x =
[[127 127 128 129 128 128 131 130 125 127 132 132]
 [124 132 125 131 129 128 111 133 114 131 144 141]
 [126 122 132 130 129 128 152 131 120 123 137 136]
 [131 122 131 126 127 128 150 125 138 123 119 121]
 [128 128 128 129 128 128 128 129 126 128 131 131]
 [125 133 125 131 129 128 106 132 116 132 142 140]
 [124 126 129 131 129 128 136 133 113 126 144 142]
 [134 132 125 123 127 128 111 121 152 131 105 109]
 [131 121 132 126 127 128 154 125 138 123 118 120]
 [126 123 131 130 129 128 146 131 119 124 138 136]
 [131 131 126 126 127 128 113 125 138 130 119 121]
 [133 132 125 124 127 128 107 122 149 131 109 112]
 [133 126 129 125 127 128 135 123 146 126 112 114]
 [124 132 125 132 129 128 109 134 111 131 146 143]
 [134 128 128 124 127 128 125 121 152 128 106 109]]
The entry in the bottom-left corner is 134
Find the entry directly above the smallest entry.
A: 144
The largest entry in the last row -> 152
Find the second entry on the main diagonal.
A: 132
Find the first entry, reading row by row.
A: 127
Find the entry directly below 140.
A: 142
The first entry on the diagonal from the top-right corner -> 132
The largest entry is 154
The bottom-right entry is 109
The first entry of the largest entry's row -> 131
Find the smallest entry in the first row.
A: 125
Find the smallest entry.
A: 105
The second entry from the end, reading row by row: 106
Find the 2nd entry on the diagonal from the top-right corner.
A: 144
Find the last entry of the largest entry's row.
A: 120
Find the last entry in the row that holds the smallest entry.
A: 109
The bottom entry of the column that holds the largest entry -> 125
Find the top entry of the column that holds the smallest entry.
A: 132
Find the entry just left of the smallest entry.
A: 131
Find the first entry of the smallest entry's row.
A: 134
The fifth-last entry, reading row by row is 121
Find the entry just right of the largest entry.
A: 125
The entry directly below 118 is 138
The top entry of the column that holds the largest entry -> 131

[[138 137 139 141 135]
 [135 151 146 139 135]
 [131 136 137 132 131]
 [135 153 144 138 140]
 [134 150 150 136 136]]
Give the entry in the top-right corner.
A: 135
Give the largest entry in the last column.
A: 140
The bottom-left entry: 134
Give the entry in the bottom-right corner.
A: 136
The entry directly above the centre entry is 146
Give the entry in the top-left corner.
A: 138
Give the second entry on the diagonal from the top-right corner.
A: 139
Give the entry just right of the largest entry.
A: 144
Give the smallest entry in the last column.
A: 131
The third entry on the diagonal from the top-right corner -> 137

A =
[[129 138 120 152 137]
 [137 133 126 128 123]
 [135 113 141 143 106]
 [115 115 148 116 131]
 [135 104 130 104 132]]
The 4th entry from the end, reading row by row: 104
Read off the entry just left of 113.
Answer: 135
Read off the maximum.
Answer: 152
Read off the entry directly above 116.
Answer: 143
The entry directly above 132 is 131
The entry in the top-left corner is 129
Read off the last entry, reading row by row.
Answer: 132
The largest entry in the last row: 135
The third entry, reading row by row: 120
The second-last entry, reading row by row is 104

Read these off the array that follows. Counting starts at 1.
1) Which number is the entry at row 1, column 3?
2) Which number is the top-right entry?
3) Which number is the bottom-left entry?
4) Which number is the entry at row 1, column 1?
5) Which number is the entry in row 1 and column 2?
6) Which number is the entry at row 2, column 2?
7) Which number is the entry in row 2 and column 1?
8) Which number is the entry in the bottom-right corner?
[[126 121 124 113 117 130 138 108 132 123 124 121 125 125 137]
 [132 126 111 119 117 136 134 118 121 117 119 130 113 114 136]
 [133 127 128 134 139 118 124 139 128 130 127 119 142 128 130]
 [127 138 126 127 136 130 132 130 122 122 118 122 123 121 145]
 [150 133 131 139 131 121 120 128 137 131 133 140 129 130 118]
 [126 121 124 113 117 130 138 107 132 124 124 121 125 126 136]
 [129 134 129 127 132 124 118 143 135 137 127 127 127 129 114]
 [128 140 131 126 132 117 130 144 130 138 121 126 145 135 126]
 [130 135 132 126 132 117 129 145 130 134 123 124 145 135 126]
 [110 115 140 137 131 134 126 131 136 120 147 126 137 139 123]
 [133 127 109 121 117 137 133 116 119 122 117 132 112 114 134]]
1) 124
2) 137
3) 133
4) 126
5) 121
6) 126
7) 132
8) 134

arr = [[127, 130, 127, 143, 134, 138, 144], [122, 132, 134, 130, 116, 107, 108], [131, 124, 134, 124, 127, 118, 121], [130, 127, 127, 132, 132, 132, 136], [133, 122, 138, 117, 123, 105, 109], [131, 125, 130, 131, 133, 130, 136], [125, 132, 122, 130, 129, 138, 133], [122, 132, 126, 130, 122, 124, 121], [124, 132, 121, 130, 129, 139, 134], [134, 122, 135, 126, 130, 119, 125], [121, 135, 114, 130, 132, 151, 142], [134, 122, 138, 121, 126, 111, 115], [133, 124, 133, 128, 131, 123, 129], [123, 133, 123, 130, 126, 134, 129]]
What is the entry just right of 143?
A: 134
The entry just left of the largest entry -> 132
What is the entry just right of the smallest entry?
A: 109
What is the entry just left of 108?
A: 107
The largest entry -> 151
What is the minimum?
A: 105
What is the entry just left of the smallest entry?
A: 123

W =
array([[126, 129, 135, 124, 134, 115, 140, 148, 119, 106, 125],
       [129, 130, 126, 126, 145, 126, 128, 139, 118, 112, 133],
       [129, 130, 127, 127, 145, 125, 127, 140, 121, 114, 133],
       [129, 132, 125, 127, 146, 128, 128, 138, 118, 114, 133]])
The entry just right of 112: 133
The 2nd smallest entry is 112
Give the entry in the bottom-left corner.
Answer: 129
The first entry in the row that holds the largest entry -> 126
The bottom-right entry is 133
Give the minimum.
Answer: 106
Give the second entry, reading row by row.
Answer: 129
The entry in the top-right corner: 125
The largest entry in the first row: 148
The 4th-last entry, reading row by row -> 138
Give the third entry on the diagonal from the top-right corner.
Answer: 121
The fourth entry in reading order -> 124
The largest entry in the last row is 146
The 3rd-last entry, reading row by row -> 118
The 5th entry from the end, reading row by row -> 128
The entry directly below the largest entry -> 139
The entry just right of 115 -> 140
The 2nd entry on the main diagonal -> 130
The entry directly below 124 -> 126
The bottom entry of the column that holds the smallest entry -> 114
Give the entry just right of the largest entry.
Answer: 119

Questions about the row below.
1) Find the entry just left of 142.
2) Find the entry just right of the smallest entry.
156  132  129  126  115  118  129  142  129
1) 129
2) 118
